Here is a tiny trained network, its code and every weight. The questions are about switching its units off for an input and a class, where a switched-off unit gives its printed mean instead of its output.

import numpy as np


def w(rows, s, z=0):
    codes = np.array(rows[::2]) - 128.0
    scale = np.full(codes.shape[1], s)
    scale[-1] = z or s
    return codes * scale


def norm(h):
    return h / np.sqrt((h * h).mean(-1, keepdims=True) + 1e-5)


def f(y):
    return np.maximum(y, 0)


def log_softmax(a):
    a = a - a.max(-1, keepdims=True)
    return a - np.log(np.exp(a).sum(-1, keepdims=True))


def net(x, mask):
    res = np.array(x, float).reshape(1, 5) / 4 @ E
    u = 0
    for l in range(2):
        y = f(norm(res) @ A[l][:, :-1].T + A[l][:, -1])
        res = res + np.where(mask[u : u + 12], y, B[l][:, -1]) @ B[l][:, :-1]
        u += 12
    return log_softmax(norm(res)[-1] @ U[:, :-1].T + U[:, -1])


A, B = {}, {}
E = w([
[38,180,119,101,90,172,125,124,197,74,174],'x0',
[204,194,123,163,42,148,125,126,79,54,118],'x1',
[104,171,136,211,165,108,200,94,126,128,121],'x2',
[131,126,128,124,123,125,135,126,130,130,131],'x3',
[74,162,122,156,64,129,144,191,52,253,190],'x4',
],0.0054)
A[0] = w([
[14,193,87,117,65,199,137,143,180,88,232,41],'L0N1',
[151,91,118,84,91,164,92,168,143,136,134,10],'L0N2',
[106,190,155,198,164,146,207,110,135,130,109,2],'L0N3',
[72,174,144,161,61,123,143,224,66,232,174,72],'L0N4',
[98,187,123,255,166,94,241,116,125,146,142,23],'L0N5',
[167,92,101,60,88,163,71,188,123,139,155,31],'L0N6',
[137,82,106,68,57,162,72,198,113,171,148,89],'L0N7',
[165,103,121,67,115,158,66,178,130,135,165,6],'L0N8',
[44,81,148,93,196,88,143,177,145,218,160,54],'L0N9',
[220,51,122,173,148,75,133,155,16,198,110,43],'L0N10',
[198,229,120,150,39,152,134,174,35,90,147,45],'L0N11',
[164,92,130,73,109,146,95,165,154,121,124,67],'L0N12',
],0.006,0.0056)
B[0] = w([
[180,206,200,76,154,95,149,206,158,225,22,227],'L0N1',
[70,125,157,135,122,84,132,64,111,105,120,141],'L0N2',
[78,83,145,96,95,67,69,56,73,102,110,150],'L0N3',
[186,123,77,96,224,168,175,137,84,30,192,255],'L0N4',
[27,104,156,71,89,40,21,41,59,86,128,185],'L0N5',
[46,138,170,140,121,64,114,50,91,116,120,168],'L0N6',
[62,126,138,140,122,51,110,72,71,89,138,200],'L0N7',
[74,117,157,129,112,78,110,60,94,113,110,148],'L0N8',
[174,83,79,233,4,190,77,93,193,144,104,196],'L0N9',
[105,254,202,47,129,129,158,206,206,169,48,208],'L0N10',
[121,25,83,218,70,170,83,114,223,193,122,241],'L0N11',
[105,128,148,150,130,72,158,84,85,105,114,159],'L0N12',
],0.0063,0.0066)
A[1] = w([
[121,120,98,122,151,155,138,171,86,124,182,8],'L1N1',
[98,106,159,115,119,94,117,113,96,93,152,87],'L1N2',
[169,98,123,103,192,120,157,119,151,44,118,55],'L1N3',
[152,141,107,167,77,125,114,120,152,122,132,71],'L1N4',
[120,52,103,167,149,170,121,93,182,177,132,39],'L1N5',
[183,79,107,116,205,166,162,128,156,29,153,45],'L1N6',
[150,192,186,97,136,115,139,181,172,177,88,58],'L1N7',
[132,56,104,210,66,171,99,112,199,148,125,13],'L1N8',
[147,138,76,123,154,153,163,189,51,143,255,3],'L1N9',
[110,51,136,149,170,122,149,134,159,183,139,10],'L1N10',
[193,160,142,186,44,166,152,131,132,64,138,29],'L1N11',
[59,92,114,100,168,155,140,131,191,159,137,57],'L1N12',
],0.0064,0.0033)
B[1] = w([
[140,133,115,116,178,150,151,113,115,98,166,157],'L1N1',
[112,100,149,137,127,98,128,80,96,95,128,181],'L1N2',
[115,158,103,118,128,176,171,156,56,184,208,205],'L1N3',
[115,89,131,142,155,131,146,141,173,164,120,180],'L1N4',
[151,88,93,186,67,141,93,163,154,102,132,195],'L1N5',
[118,175,85,113,165,176,165,138,23,173,254,203],'L1N6',
[162,179,166,67,169,154,169,206,157,90,83,252],'L1N7',
[165,54,69,214,102,154,133,132,183,149,173,241],'L1N8',
[184,106,92,98,205,192,167,66,98,45,215,205],'L1N9',
[135,128,120,181,47,109,93,153,157,109,111,155],'L1N10',
[84,67,118,167,134,94,104,177,172,207,109,192],'L1N11',
[181,118,145,184,71,99,125,155,117,135,100,170],'L1N12',
],0.0059,0.0042)
U = w([
[149,234,191,54,145,124,149,219,196,164,11,235],'0',
[149,30,67,246,52,154,92,132,213,164,129,144],'1',
[28,104,166,94,104,18,83,8,38,85,127,129],'2',
[163,145,68,96,209,209,183,125,54,108,254,7],'3',
],0.01,0.0019)

Each question gives the input, the list of numbers given to net, and the class t.
The units are the neurons (one row each of A and B). Each row of codes is followed by its name. A weight is (code - 128) times the scale printed after its matrix; where a second scale follows, it is the last column's (A, B and U).
mask holds one flag per neuron, layer by layer. A switched-off neuron (its flag False) gives its mean, the last column of its row in B, instead of its output. The means were averaged over made-up inputs and are rounded, as every weight is.
A unit's drop is (log p(t) with every unit on - log p(t) with that unit switched off) / (log p(t) with every unit on - log p(t) with every unit switched off).
The circuit of an input: a set's keep is (log p(t) with only the set's units on - log p(t) with every unit switched off) / (log p(t) with every unit on - log p(t) with every unit switched off). Starting from the 12 units with the biggest drops (on a tie, the unit counted first), units are removed one at a time, each time the one whose removal leaves the highest keep (on an exact tie, the one counted first), for as long as the keep stays at least 0.8.
circuit, biggest first: the units of the circuit, biggest drop first
most important unit: the unit with the biggest drop
top k neurons: the k neurons with the biggest drops, biggest first
top k neurons in layer l: the k neurons of layer l with the biggest drops, biggest first
input [-6,-6,0,-7,3], class 0: top 3 neurons	[L0N10, L0N11, L1N7]
input [5,0,5,-5,2], class 0: top 3 neurons in layer 0	[L0N1, L0N7, L0N6]
input [5,-3,-2,-1,1], class 0: most important unit	L0N1
input [-2,5,7,2,4], class 2: top 2 neurons	[L0N5, L0N9]
input [-6,3,-2,6,8], class 3: top 3 neurons	[L0N4, L0N1, L1N9]
input [-6,-2,7,7,2], class 2: top 2 neurons	[L0N5, L0N1]
input [1,6,-8,-1,7], class 2: top 2 neurons	[L0N7, L0N6]
input [4,-4,1,-6,7], class 3: top 2 neurons in layer 0	[L0N4, L0N11]
input [2,-2,-1,4,-4], class 3: top 4 neurons in layer 0	[L0N11, L0N1, L0N10, L0N9]
input [-6,-5,8,5,7], class 2: top 3 neurons	[L0N5, L0N1, L0N11]
input [4,5,3,4,6], class 3: top 4 neurons	[L0N4, L0N9, L0N10, L1N9]
input [6,6,8,-5,5], class 2: top 4 neurons in layer 0	[L0N5, L0N3, L0N10, L0N9]
input [8,0,-2,0,-6], class 0: top 2 neurons	[L0N1, L0N4]
input [-4,-4,8,-7,3], class 2: circuit, biggest first	[L0N5]
input [-7,6,5,-5,6], class 0: top 2 neurons	[L0N10, L0N9]
input [-8,-7,0,-2,7], class 0: top 2 neurons in layer 0	[L0N10, L0N11]
input [8,7,-5,8,5], class 0: top 2 neurons	[L0N1, L0N9]
input [1,7,7,0,-8], class 3: top 3 neurons	[L0N9, L1N6, L0N11]
input [6,-3,-6,-1,7], class 3: top 3 neurons in layer 0	[L0N4, L0N10, L0N5]
input [0,-3,3,-5,-8], class 3: most important unit	L0N11
input [2,3,1,1,4], class 3: top 2 neurons in layer 0	[L0N4, L0N9]
